Below is a small trained network, with its code and all its weights. Each question gives an input and a class and asks what happens when units are switched off, that is, made to give their printed mean instead of their output.

import numpy as np


def w(rows, s, z=0):
    codes = np.array(rows[::2]) - 128.0
    scale = np.full(codes.shape[1], s)
    scale[-1] = z or s
    return codes * scale


def norm(h):
    return h / np.sqrt((h * h).mean(-1, keepdims=True) + 1e-5)


def f(y):
    return y / 2 * (1 + np.tanh(0.7978845608 * (y + 0.044715 * y**3)))


def log_softmax(a):
    a = a - a.max(-1, keepdims=True)
    return a - np.log(np.exp(a).sum(-1, keepdims=True))


def net(x, mask):
    res = np.array(x, float).reshape(1, 3) / 4 @ E
    u = 0
    for l in range(2):
        y = f(norm(res) @ A[l][:, :-1].T + A[l][:, -1])
        res = res + np.where(mask[u : u + 11], y, B[l][:, -1]) @ B[l][:, :-1]
        u += 11
    return log_softmax(norm(res)[-1] @ U[:, :-1].T + U[:, -1])


A, B = {}, {}
E = w([
[97,129,226,148,142,113],'x0',
[198,254,141,121,172,115],'x1',
[136,130,80,157,155,14],'x2',
],0.0087)
A[0] = w([
[98,130,234,103,157,141,5],'0.n1',
[108,67,119,143,157,111,59],'0.n2',
[141,127,128,162,137,135,126],'0.n3',
[104,104,89,120,153,117,52],'0.n4',
[99,46,140,129,124,217,165],'0.n5',
[135,130,129,131,134,121,96],'0.n6',
[97,1,110,125,156,83,44],'0.n7',
[154,155,147,128,177,245,33],'0.n8',
[92,93,219,144,140,79,17],'0.n9',
[86,81,101,108,99,162,26],'0.n10',
[165,77,225,122,96,75,185],'0.n11',
],0.011,0.002)
B[0] = w([
[153,123,205,233,77,110,202],'0.n1',
[106,141,148,104,59,96,169],'0.n2',
[131,89,135,114,138,141,128],'0.n3',
[170,184,145,160,96,128,145],'0.n4',
[187,162,90,109,224,9,253],'0.n5',
[131,80,136,112,136,139,125],'0.n6',
[95,108,139,155,52,199,254],'0.n7',
[63,133,89,105,94,201,221],'0.n8',
[46,190,119,49,172,150,197],'0.n9',
[211,176,137,149,172,163,189],'0.n10',
[75,136,160,122,169,171,194],'0.n11',
],0.015,0.0065)
A[1] = w([
[69,80,196,145,96,112,20],'1.n1',
[98,135,155,66,219,132,117],'1.n2',
[78,110,92,57,85,183,108],'1.n3',
[140,49,143,116,138,169,130],'1.n4',
[151,111,220,149,226,52,22],'1.n5',
[169,110,104,94,156,164,83],'1.n6',
[159,89,158,148,3,162,65],'1.n7',
[58,124,97,106,122,173,8],'1.n8',
[192,109,75,103,29,176,101],'1.n9',
[125,120,225,175,98,196,66],'1.n10',
[216,53,64,83,179,74,58],'1.n11',
],0.013,0.0018)
B[1] = w([
[168,156,70,68,120,169,189],'1.n1',
[131,50,111,181,85,75,216],'1.n2',
[92,138,150,73,92,139,225],'1.n3',
[126,188,140,148,112,59,116],'1.n4',
[21,55,113,137,116,95,254],'1.n5',
[128,164,180,109,86,131,154],'1.n6',
[106,98,165,189,204,83,222],'1.n7',
[146,163,120,95,98,134,196],'1.n8',
[49,66,115,129,141,70,246],'1.n9',
[253,143,96,137,152,118,236],'1.n10',
[220,184,164,139,134,206,230],'1.n11',
],0.017,0.0069)
U = w([
[247,154,139,137,163,177,216],'0',
[87,45,128,164,154,76,192],'1',
[82,155,120,6,70,183,2],'2',
],0.013,0.0013)

Each question gives the input, the list of numbers given to net, and the class t.
The units are the neurons (one row each of A and B). Each row of codes is followed by its name. A weight is (code - 128) times the scale printed after its matrix; where a second scale follows, it is the last column's (A, B and U).
mask holds one flag per neuron, layer by layer. A switched-off neuron (its flag False) gives its mean, the last column of its row in B, instead of its output. The means were averaged over made-up inputs and are rounded, as every weight is.
A unit's drop is (log p(t) with every unit on - log p(t) with that unit switched off) / (log p(t) with every unit on - log p(t) with every unit switched off).
The circuit of an input: a set's keep is (log p(t) with only the set's units on - log p(t) with every unit switched off) / (log p(t) with every unit on - log p(t) with every unit switched off). Starting from the 12 units with the biggest drops (on a tie, the unit counted first), units are removed one at a time, each time the one whose removal leaves the highest keep (on an exact tie, the one counted first), for as long as the keep stays at least 0.8.
circuit, biggest first: the units of the circuit, biggest drop first
top k neurons: the k neurons with the biggest drops, biggest first
k most important neurons of layer l: the k neurons of layer l with the biggest drops, biggest first
drop when u is switched off: that unit's drop, to one decimal
input [3,-7,1], class 2: top 3 neurons => 0.n7; 0.n2; 0.n9
input [6,4,-2], class 0: circuit, biggest first => 1.n10
input [2,-1,-8], class 1: top 2 neurons => 0.n5; 0.n7
input [-2,-8,-4], class 0: circuit, biggest first => 0.n5; 1.n11
input [0,5,7], class 0: top 3 neurons => 1.n11; 0.n1; 0.n11
input [-8,3,3], class 0: top 2 neurons => 0.n7; 0.n8
input [5,8,1], class 1: top 3 neurons => 0.n7; 1.n5; 1.n11
input [0,5,0], class 2: top 3 neurons => 0.n1; 0.n5; 0.n7
input [0,-7,-2], class 0: top 2 neurons => 1.n11; 0.n1
input [-7,7,-1], class 2: top 2 neurons => 0.n5; 0.n1
input [-6,7,0], class 2: top 4 neurons => 0.n5; 0.n1; 0.n10; 1.n10
input [-7,4,-1], class 2: top 2 neurons => 0.n5; 0.n1
input [6,2,-6], class 0: 2 most important neurons of layer 0 => 0.n1; 0.n8
input [8,-1,4], class 2: 2 most important neurons of layer 0 => 0.n9; 0.n5
input [8,3,-6], class 0: most important neuron of layer 1 => 1.n10
input [5,-7,2], class 2: 2 most important neurons of layer 0 => 0.n9; 0.n7
input [7,-1,2], class 2: 2 most important neurons of layer 0 => 0.n9; 0.n5
input [-7,-5,-7], class 0: drop when 0.n5 is switched off => 1.8
input [-1,-1,-5], class 0: drop when 1.n11 is switched off => 0.2
input [-5,-8,-8], class 0: drop when 1.n11 is switched off => 0.0
